Here is a tiny trained network, its code and every weight. The questions are about switching its units off for an input and a class, where a switched-off unit gives its printed mean instead of its output.

import numpy as np


def w(rows, s, z=0):
    codes = np.array(rows[::2]) - 128.0
    scale = np.full(codes.shape[1], s)
    scale[-1] = z or s
    return codes * scale


def norm(h):
    return h / np.sqrt((h * h).mean(-1, keepdims=True) + 1e-5)


def f(y):
    return np.maximum(y, 0)


def log_softmax(a):
    a = a - a.max(-1, keepdims=True)
    return a - np.log(np.exp(a).sum(-1, keepdims=True))


def net(x, mask):
    res = np.array(x, float).reshape(1, 3) / 4 @ E
    u = 0
    for l in range(3):
        y = f(norm(res) @ A[l][:, :-1].T + A[l][:, -1])
        res = res + np.where(mask[u : u + 5], y, B[l][:, -1]) @ B[l][:, :-1]
        u += 5
    return log_softmax(norm(res)[-1] @ U[:, :-1].T + U[:, -1])


A, B = {}, {}
E = w([
[215,162,124,184,124,162,203,226],'x0',
[235,164,183,148,216,115,127,2],'x1',
[195,14,215,148,146,132,57,155],'x2',
],0.0065)
A[0] = w([
[136,79,144,151,165,128,156,98,8],'0.n0',
[168,123,79,183,215,141,155,120,9],'0.n1',
[234,207,122,194,209,135,218,171,15],'0.n2',
[254,130,135,174,199,141,208,151,42],'0.n3',
[95,190,96,112,161,62,146,22,32],'0.n4',
],0.0082,0.0012)
B[0] = w([
[148,166,102,128,174,123,99,174,151],'0.n0',
[87,143,98,44,98,192,106,72,174],'0.n1',
[226,172,166,163,252,155,173,49,255],'0.n2',
[139,103,184,135,191,96,152,110,243],'0.n3',
[124,125,152,163,172,104,118,102,198],'0.n4',
],0.011,0.0093)
A[1] = w([
[240,2,218,192,185,112,26,141,194],'1.n0',
[128,93,193,99,180,134,52,5,200],'1.n1',
[130,180,118,66,174,142,125,23,149],'1.n2',
[163,106,130,75,252,87,136,144,59],'1.n3',
[68,96,181,100,157,70,16,41,246],'1.n4',
],0.0098,0.0013)
B[1] = w([
[125,165,176,148,246,172,188,48,254],'1.n0',
[123,193,175,164,164,177,203,156,253],'1.n1',
[157,190,154,138,152,181,163,102,215],'1.n2',
[45,182,118,123,102,194,155,189,217],'1.n3',
[161,90,97,73,140,131,92,92,221],'1.n4',
],0.013,0.014)
A[2] = w([
[250,196,130,141,126,148,186,144,202],'2.n0',
[148,143,90,129,95,110,163,194,215],'2.n1',
[92,203,115,175,149,87,134,45,187],'2.n2',
[100,110,137,183,214,150,174,163,3],'2.n3',
[138,78,205,151,190,137,168,154,217],'2.n4',
],0.015,0.002)
B[2] = w([
[117,166,120,61,221,180,100,2,253],'2.n0',
[188,125,191,126,127,140,158,160,149],'2.n1',
[162,131,160,137,195,159,123,79,227],'2.n2',
[162,151,166,135,131,106,161,56,243],'2.n3',
[117,210,73,93,155,163,124,98,239],'2.n4',
],0.013,0.017)
U = w([
[79,54,73,90,104,106,73,124,90],'0',
[139,165,160,144,210,172,161,67,218],'1',
[149,96,170,140,83,132,167,222,42],'2',
[116,97,104,250,99,55,79,130,2],'3',
],0.012,0.0029)

Each question gives the input, the list of numbers given to net, and the class t.
The units are the neurons (one row each of A and B). Each row of codes is followed by its name. A weight is (code - 128) times the scale printed after its matrix; where a second scale follows, it is the last column's (A, B and U).
mask holds one flag per neuron, layer by layer. A switched-off neuron (its flag False) gives its mean, the last column of its row in B, instead of its output. The means were averaged over made-up inputs and are rounded, as every weight is.
A unit's drop is (log p(t) with every unit on - log p(t) with that unit switched off) / (log p(t) with every unit on - log p(t) with every unit switched off).
k most important neurons: the k neurons with the biggest drops, biggest first
k most important neurons of layer l: the k neurons of layer l with the biggest drops, biggest first
drop of u: that unit's drop, to one decimal
input [-2,-6,3], class 0: 3 most important neurons of layer 0	(0.n2 0.n3 0.n4)
input [4,-8,-5], class 2: most important neuron	(1.n0)
input [-7,-8,-3], class 0: 3 most important neurons	(0.n2 1.n0 1.n1)
input [-8,-5,2], class 0: 2 most important neurons	(0.n2 0.n3)
input [-2,-3,0], class 0: 4 most important neurons of layer 1	(1.n0 1.n1 1.n2 1.n3)
input [2,-7,-4], class 2: 3 most important neurons	(1.n0 0.n2 1.n1)
input [-5,-7,-5], class 0: 2 most important neurons of layer 2	(2.n0 2.n3)
input [1,-6,-6], class 2: 3 most important neurons of layer 1	(1.n0 1.n2 1.n1)
input [-5,-5,-1], class 0: 2 most important neurons	(0.n2 1.n0)
input [-1,-3,-1], class 2: 3 most important neurons of layer 0	(0.n2 0.n4 0.n1)
input [-2,-5,2], class 0: 2 most important neurons of layer 1	(1.n1 1.n0)
input [-3,-4,0], class 0: drop of 0.n2	1.0
input [-6,-6,-1], class 0: drop of 1.n0	0.6
input [-7,-7,-2], class 0: drop of 2.n0	0.1
